Here is a tiny trained network, its code and every weight. The questions are about switching its units off for an input and a class, where a switched-off unit gives its printed mean instead of its output.

import numpy as np


def w(rows, s, z=0):
    codes = np.array(rows[::2]) - 128.0
    scale = np.full(codes.shape[1], s)
    scale[-1] = z or s
    return codes * scale


def f(y):
    return y / 2 * (1 + np.tanh(0.7978845608 * (y + 0.044715 * y**3)))


def log_softmax(a):
    a = a - a.max(-1, keepdims=True)
    return a - np.log(np.exp(a).sum(-1, keepdims=True))


def net(x, mask):
    res = np.array(x, float).reshape(1, 8) / 4 @ E
    y = f(res @ A[0][:, :-1].T + A[0][:, -1])
    res = res + np.where(mask, y, B[0][:, -1]) @ B[0][:, :-1]
    return log_softmax(res[-1] @ U[:, :-1].T + U[:, -1])


A, B = {}, {}
E = w([
[33,34,46,33,182,163,189,131,161],'x0',
[41,163,194,138,136,172,56,5,190],'x1',
[128,126,129,133,134,130,130,129,131],'x2',
[160,165,51,135,45,255,100,158,182],'x3',
[103,107,219,110,46,106,180,198,228],'x4',
[130,126,129,128,129,129,128,127,128],'x5',
[131,37,64,182,50,66,106,70,170],'x6',
[79,170,81,113,161,63,5,220,172],'x7',
],0.0089)
A[0] = w([
[132,151,82,121,135,76,122,190,124,98],'n1',
[146,84,181,135,115,153,211,72,94,80],'n2',
[140,172,136,124,157,192,136,157,149,56],'n3',
[165,168,159,169,120,93,84,140,117,63],'n4',
[105,89,183,112,198,3,153,92,87,1],'n5',
[183,126,127,150,115,199,191,86,120,109],'n6',
[160,154,56,122,89,223,117,144,178,39],'n7',
[71,74,128,96,128,137,137,140,104,92],'n8',
[93,142,157,149,170,107,157,144,113,100],'n9',
[142,111,76,145,114,59,125,82,151,98],'n10',
[189,162,185,164,88,110,106,112,100,61],'n11',
[107,191,167,106,171,160,147,149,93,110],'n12',
[82,111,91,61,145,154,154,119,142,65],'n13',
[92,140,117,137,164,109,35,185,179,79],'n14',
[173,165,172,163,134,83,99,107,120,111],'n15',
[154,160,162,96,169,170,126,162,110,123],'n16',
[158,160,141,173,108,122,121,144,124,63],'n17',
[138,86,93,187,104,126,117,111,178,107],'n18',
[109,116,139,158,146,118,135,137,122,72],'n19',
[144,126,45,152,180,137,86,79,40,83],'n20',
[176,118,96,120,105,102,170,176,87,66],'n21',
[67,153,180,149,143,153,91,39,165,61],'n22',
[92,100,100,89,164,110,165,110,150,92],'n23',
[131,81,107,164,82,89,108,96,123,116],'n24',
[94,96,187,143,70,104,157,190,177,116],'n25',
[224,85,99,133,142,105,188,188,85,72],'n26',
[108,143,157,109,99,106,175,162,193,62],'n27',
],0.014,0.0091)
B[0] = w([
[52,139,134,141,115,120,123,85,159,189],'n1',
[61,153,149,159,167,64,89,169,130,244],'n2',
[144,102,159,137,80,136,143,113,74,177],'n3',
[121,106,95,149,153,143,173,167,161,187],'n4',
[150,160,133,184,69,217,11,173,86,233],'n5',
[63,161,108,166,141,59,88,158,132,235],'n6',
[166,143,153,209,102,187,47,173,119,242],'n7',
[148,108,85,153,161,152,165,149,150,172],'n8',
[148,106,135,129,89,145,106,128,110,164],'n9',
[139,112,155,97,82,96,165,149,93,187],'n10',
[122,91,75,142,190,154,190,177,152,209],'n11',
[147,69,144,85,58,63,161,121,84,209],'n12',
[140,87,69,135,164,143,181,173,162,193],'n13',
[44,135,143,159,153,61,108,139,129,227],'n14',
[136,84,79,127,154,160,142,164,162,204],'n15',
[139,83,138,95,68,97,157,122,84,199],'n16',
[132,116,77,141,146,161,148,147,150,164],'n17',
[146,91,170,82,67,108,148,150,83,196],'n18',
[133,133,119,131,115,133,113,129,132,125],'n19',
[199,184,180,101,225,101,145,98,119,254],'n20',
[92,123,155,98,121,159,140,75,163,198],'n21',
[88,142,130,62,94,179,151,45,194,251],'n22',
[147,94,67,153,142,134,180,175,153,185],'n23',
[133,85,134,90,79,101,159,123,77,197],'n24',
[199,190,129,111,190,109,129,82,92,240],'n25',
[87,137,133,83,93,167,120,55,198,236],'n26',
[175,181,159,118,196,123,145,100,111,194],'n27',
],0.012,0.013)
U = w([
[154,79,31,155,180,181,191,199,149,99],'0',
[178,154,132,187,86,221,27,173,88,255],'1',
[62,141,131,94,103,187,138,28,189,76],'2',
[23,156,121,166,166,22,89,170,116,102],'3',
[254,202,148,115,230,106,147,87,82,84],'4',
[168,56,144,98,51,86,174,143,34,104],'5',
],0.0086,0.0092)

Each question gives the input, the list of numbers given to net, and the class t.
The units are the neurons (one row each of A and B). Each row of codes is followed by its name. A weight is (code - 128) times the scale printed after its matrix; where a second scale follows, it is the last column's (A, B and U).
mask holds one flag per neuron, in row order. A switched-off neuron (its flag False) gives its mean, the last column of its row in B, instead of its output. The means were averaged over made-up inputs and are rounded, as every weight is.
A unit's drop is (log p(t) with every unit on - log p(t) with that unit switched off) / (log p(t) with every unit on - log p(t) with every unit switched off).
The circuit of an input: a set's keep is (log p(t) with only the set's units on - log p(t) with every unit switched off) / (log p(t) with every unit on - log p(t) with every unit switched off). Starting from the 12 units with the biggest drops (on a tie, the unit counted first), units are removed one at a time, each time the one whose removal leaves the highest keep (on an exact tie, the one counted first), for as long as the keep stays at least 0.8.
circuit, biggest first: the units of the circuit, biggest drop first
unit that matters most: the unit with the biggest drop
k most important neurons: the k neurons with the biggest drops, biggest first
drop of u: that unit's drop, to one decimal
input [-3,1,-5,5,1,2,7,2], class 5: unit that matters most	n18
input [-6,-2,-2,7,8,-8,-3,-1], class 4: 3 most important neurons	[n25, n27, n5]
input [4,8,-7,-1,-4,-6,7,7], class 2: 3 most important neurons	[n22, n2, n6]
input [-2,-8,0,-5,8,4,3,4], class 2: 2 most important neurons	[n26, n1]
input [5,-8,-2,-5,8,5,3,2], class 2: 4 most important neurons	[n26, n1, n21, n20]
input [-4,-1,-2,-3,2,2,-2,-4], class 0: 2 most important neurons	[n11, n14]
input [-2,5,0,1,2,4,6,-6], class 3: 4 most important neurons	[n2, n6, n26, n12]
input [-2,-8,6,-8,-4,-1,4,8], class 1: 4 most important neurons	[n5, n22, n2, n6]
input [-4,-7,-6,3,-4,2,2,-5], class 2: 2 most important neurons	[n26, n21]
input [-6,-1,0,-1,6,0,8,6], class 5: 3 most important neurons	[n24, n18, n10]
input [-1,-6,-1,-5,-6,0,-7,-3], class 5: 3 most important neurons	[n12, n16, n22]
input [2,7,6,-1,-8,6,-5,2], class 4: 2 most important neurons	[n20, n26]
input [1,-4,0,-7,-5,5,-6,7], class 1: drop of n5	2.3
input [8,8,6,-7,4,2,-4,5], class 0: drop of n23	0.7
input [1,5,6,-4,3,-7,0,1], class 2: drop of n7	1.7
input [4,-8,-3,8,6,7,-6,-7], class 1: circuit, biggest first	[n7]
